The rows lie along a hidden order. The number after each row says roughly how far along it the row is, from 0 to 12. A new part has a new order.
|   -1 |  152 |   66 |   37 |   43 |   49 |   71 |  -13 |  220 |   60 |   58 |  -16 |   43 |   12 |  100 | -101 |   23 |  -17 |   42 |  -95 |   27 |  -20 |  -92 |  150 | -152 |  -79 |   74 |  102 | -139 | -100 |   14 |    8 |   26 | -130 |   41 |  103 |    6 |   82 |   -4 |  -94 | -101 | : 5
|  -51 |   75 |   76 |  -29 |   72 |   95 |  -26 |   11 |  268 |   35 |  153 |   61 |  -83 |   39 |  184 |  -61 |   23 | -241 |    9 | -198 |  -83 |  110 |   -6 |   65 |   37 |  -96 |  189 |   87 |  149 |  -40 |  -24 |   57 |  -11 |  -55 |  -76 | -271 |   76 |  -94 |  -99 | -132 |   31 | : 5
|   67 |  187 |  -12 |  -85 |  -12 |   91 |  -24 |  -71 |  140 |   57 |   24 |  -27 |  150 |   -7 |   75 |  -51 |  101 |    3 |   32 | -151 |  -67 |  -31 |  -85 |   80 | -127 | -109 |  -27 |  122 |  -57 |  -19 |   65 |   37 |    5 |  -50 |    1 |   75 |   26 |  -34 |   87 | -184 |  -41 | : 5
|  -27 |  212 |  -30 |  100 |   71 |  -57 |  129 | -137 |   61 |  -18 |  220 |  -15 | -107 |  -56 |  282 |   33 |  -17 |   83 |  -13 | -125 | -112 |    8 |    8 |  186 | -134 |  -45 |  216 |  -88 |  -51 | -171 |  166 |  -79 |    7 |  -50 |  -37 |   29 |  148 | -264 | -426 |  117 | -369 | : 5
|   76 |   79 |  294 |   36 |   52 |  -44 |   43 | -127 |  387 |   89 |  183 |  -79 |   97 |   11 |  258 | -140 |  -34 |  -47 | -125 | -171 |   64 | -137 |   53 |  157 | -113 |  -32 |  150 |  120 | -305 |  182 |  -84 |   35 |  -52 |   31 |   52 | -138 |   52 |  -73 |  -14 | -261 | -171 | : 3
|  -50 |  143 | -131 |  -23 | -119 |  106 |  103 | -153 |  511 |   67 |  159 | -146 |   12 |  -38 |  -93 |  -84 |   74 |  205 |   19 |  -19 |  -40 | -300 |  216 |   80 | -214 |  106 |  -76 |  230 |  166 |   82 |  104 |   43 |    1 |  -77 |   47 |   19 |  -27 | -253 | -234 | -292 |  -10 | : 12
|  100 |  148 | -213 |  104 |  -20 |  103 | -101 |  -24 | -209 |   72 | -211 |   60 |  -27 |  126 |  179 |  -27 |  199 |  -92 |    0 | -277 |   28 |   99 | -156 |  183 | -172 |  -47 |  -98 |  -74 | -297 | -194 |   88 | -233 |    0 |  -84 |  269 |  551 | -192 | -233 |  163 |   82 |   46 | : 6
|   64 |  247 |   -8 |   59 |  -42 | -164 |   66 |  -14 |  -92 |   26 |  -21 |  -49 |   97 | -129 |  -10 | -113 |  -81 |  131 |  -68 | -242 |  -84 | -340 | -163 |  108 | -297 |    3 |    4 |  232 |  296 |  -92 |   24 | -292 |   25 |  -26 |  123 | -435 |  266 |  -88 | -203 |   26 | -121 | : 7
|  -94 |  348 |   25 |  -29 |   70 |  -92 |   90 | -233 |  359 |   70 |  573 |   18 |   68 |  -48 |  351 |    1 |  113 |   40 |  -97 |  -18 |  -70 | -149 |  172 |  332 |  140 |  318 |  210 |  -95 | -141 |   80 |  282 |  138 |  -21 |   23 |   -3 |   57 |  407 | -352 |   86 | -301 | -390 | : 6
|   42 |   39 |  -95 |   -1 |   67 |    8 |  -83 |  -29 |   96 |    9 |  -38 |  -83 |   50 |  -84 |  130 |    4 |  177 |  173 |  106 |  -36 |  -33 |  -29 |  -52 |   63 | -245 |   15 | -146 |   61 |  -94 |  -75 |  101 | -131 |   12 |    3 |   39 |  313 | -120 |  119 |  -88 |  -25 | -106 | : 5
| -103 |  150 |  184 |  -61 |  102 |  -68 |  140 |   29 |  139 |   17 |  -51 |  -88 |  110 |   53 |  140 |  -66 |  133 |   39 |  -20 |  -18 |  -10 | -112 |   53 |  102 | -185 | -204 |  340 |  234 |  110 |  238 |   91 |  -80 |  -18 |   -3 | -106 | -463 | -113 |  -18 |  118 |  204 |   -9 | : 6
|  100 |  148 | -127 |  -68 |  234 |  188 |  149 | -206 | -159 |   -9 | -209 | -103 |  160 |  -47 |  -14 |  -38 |   -1 |  408 |  163 |  -10 |  -12 | -185 |  -17 |   97 | -325 | -484 |   20 |  -24 | -174 |  -46 |  -64 |  -47 |   71 | -343 | -400 |  802 | -392 |  131 | -124 |  -86 | -414 | : 11
|  -70 |  159 |  227 |   11 |  -27 |    8 |  166 |   -5 |  179 |   63 |  238 |    3 |   18 | -198 |  225 | -162 |  -40 |  -45 |   42 | -282 |   42 |  -95 |  102 |  202 |  -98 | -118 |  228 |   29 |   -3 |   37 |   85 |   -9 |  -18 |  -38 |  -35 | -443 |  272 | -249 | -332 | -192 | -129 | : 7
|  -12 |  187 |   -2 |  109 | -198 |  125 |  390 |   16 |   86 |   43 |  380 |   93 |   79 |  116 |   51 | -127 |  193 |   28 |  123 | -237 |   60 |  182 |  -78 |   63 |  -55 |  -80 |  -55 |   26 |  -38 |  -64 |   73 |  183 |   47 |  -24 |   86 |    1 |    2 |  158 |  393 |  -59 |   45 | : 8
|  -61 |  118 |   92 |   83 |   49 |   71 |  -31 |  -70 |  342 |   71 |  136 |   -7 |  -17 |   45 |  119 |  -88 |    6 |  -67 |  -66 | -242 |  -23 |   48 |  -60 |  140 | -285 | -155 |   63 |  190 | -131 |  -89 |  -49 |  166 |   30 |  -38 |   48 | -192 |  -59 |  103 | -274 |  -98 |  -82 | : 0
|  -53 |  106 |    5 |   25 |  112 |   47 |   28 | -114 |   36 |   17 |  223 |   48 |  -23 |  -24 |  202 |   -8 |   42 |   11 |    2 |    3 |    1 |    4 |  -19 |  123 |   43 |   68 |  -78 |  -60 | -253 |   39 |  155 | -128 |   53 |   56 |  -94 | -268 |   92 |  -87 |  -80 | -126 |  -58 | : 8
